Below are the code and all the weights of a small trained network. Each question names an input and a class and asks about switching units off, where a switched-off unit gives its printed mean instead of its output.

import numpy as np


def w(rows, s, z=0):
    codes = np.array(rows[::2]) - 128.0
    scale = np.full(codes.shape[1], s)
    scale[-1] = z or s
    return codes * scale


def f(y):
    return y / 2 * (1 + np.tanh(0.7978845608 * (y + 0.044715 * y**3)))


def log_softmax(a):
    a = a - a.max(-1, keepdims=True)
    return a - np.log(np.exp(a).sum(-1, keepdims=True))


def net(x, mask):
    res = np.array(x, float).reshape(1, 5) / 4 @ E
    y = f(res @ A[0][:, :-1].T + A[0][:, -1])
    res = res + np.where(mask, y, B[0][:, -1]) @ B[0][:, :-1]
    return log_softmax(res[-1] @ U[:, :-1].T + U[:, -1])


A, B = {}, {}
E = w([
[204,69,254,219,164,94,95,117,102,51,149,98],'x0',
[160,110,100,158,117,115,160,75,139,243,93,95],'x1',
[182,149,141,91,139,172,77,183,222,108,174,71],'x2',
[119,186,195,194,121,150,126,166,127,118,87,128],'x3',
[184,106,76,107,177,106,128,177,114,89,6,111],'x4',
],0.01)
A[0] = w([
[186,172,128,151,215,126,37,139,214,135,137,96,102],'neuron 0',
[181,3,194,202,182,52,95,148,127,92,121,66,9],'neuron 1',
[144,75,72,131,198,194,108,172,89,117,76,74,40],'neuron 2',
[168,114,37,183,169,54,109,220,90,83,61,56,4],'neuron 3',
[145,123,123,70,197,89,129,136,121,90,26,69,16],'neuron 4',
[172,155,127,80,120,146,105,202,217,122,151,62,64],'neuron 5',
],0.0062,0.002)
B[0] = w([
[160,92,94,118,109,37,141,101,96,127,151,138,186],'neuron 0',
[43,60,204,114,34,127,255,148,217,113,112,254,255],'neuron 1',
[86,195,112,113,212,244,200,218,115,96,199,84,180],'neuron 2',
[191,90,177,205,165,190,87,18,120,76,132,98,218],'neuron 3',
[101,209,159,148,147,181,187,62,72,237,145,159,201],'neuron 4',
[217,133,191,102,78,70,74,111,111,78,137,179,200],'neuron 5',
],0.0078,0.0085)
U = w([
[128,123,158,141,113,166,120,56,88,163,138,127,186],'0',
[96,95,104,79,58,87,189,181,180,167,44,206,3],'1',
[183,111,131,101,65,3,119,87,38,142,50,161,197],'2',
],0.0067,0.0024)

Each question gives the input, the list of numbers given to net, and the class t.
The units are the neurons (one row each of A and B). Each row of codes is followed by its name. A weight is (code - 128) times the scale printed after its matrix; where a second scale follows, it is the last column's (A, B and U).
mask holds one flag per neuron, in row order. A switched-off neuron (its flag False) gives its mean, the last column of its row in B, instead of its output. The means were averaged over made-up inputs and are rounded, as every weight is.
A unit's drop is (log p(t) with every unit on - log p(t) with that unit switched off) / (log p(t) with every unit on - log p(t) with every unit switched off).
The circuit of an input: a set's keep is (log p(t) with only the set's units on - log p(t) with every unit switched off) / (log p(t) with every unit on - log p(t) with every unit switched off). Starting from all 6 units, units are removed one at a time, each time the one whose removal leaves the highest keep (on an exact tie, the one counted first), for as long as the keep stays at least 0.8.
circuit, biggest first: the units of the circuit, biggest drop first
unit that matters most: the unit with the biggest drop
k most important neurons: the k neurons with the biggest drops, biggest first
drop of u: that unit's drop, to one decimal
input [7,1,-2,-4,1], class 1: unit that matters most	neuron 1
input [-4,-4,3,7,6], class 0: circuit, biggest first	neuron 3; neuron 1
input [3,1,-2,6,6], class 0: circuit, biggest first	neuron 3; neuron 4
input [8,-1,-3,1,-7], class 1: circuit, biggest first	neuron 1; neuron 3
input [-7,-2,8,-6,-1], class 2: circuit, biggest first	neuron 5; neuron 1
input [-4,-1,5,1,1], class 2: 2 most important neurons	neuron 1; neuron 5
input [4,4,3,-7,-3], class 1: circuit, biggest first	neuron 3; neuron 1
input [3,5,-3,0,-2], class 1: circuit, biggest first	neuron 3; neuron 5
input [0,0,7,-1,4], class 2: 2 most important neurons	neuron 5; neuron 0
input [2,7,8,4,2], class 2: 2 most important neurons	neuron 0; neuron 5
input [-4,-3,7,3,-6], class 2: 2 most important neurons	neuron 5; neuron 1
input [4,-4,7,-7,1], class 2: 2 most important neurons	neuron 5; neuron 0
input [-3,-4,-5,7,8], class 0: drop of neuron 3	0.1
input [5,-5,5,7,3], class 1: unit that matters most	neuron 1
input [5,-4,-1,8,-1], class 1: drop of neuron 1	0.4
input [7,0,6,2,6], class 1: drop of neuron 1	3.9
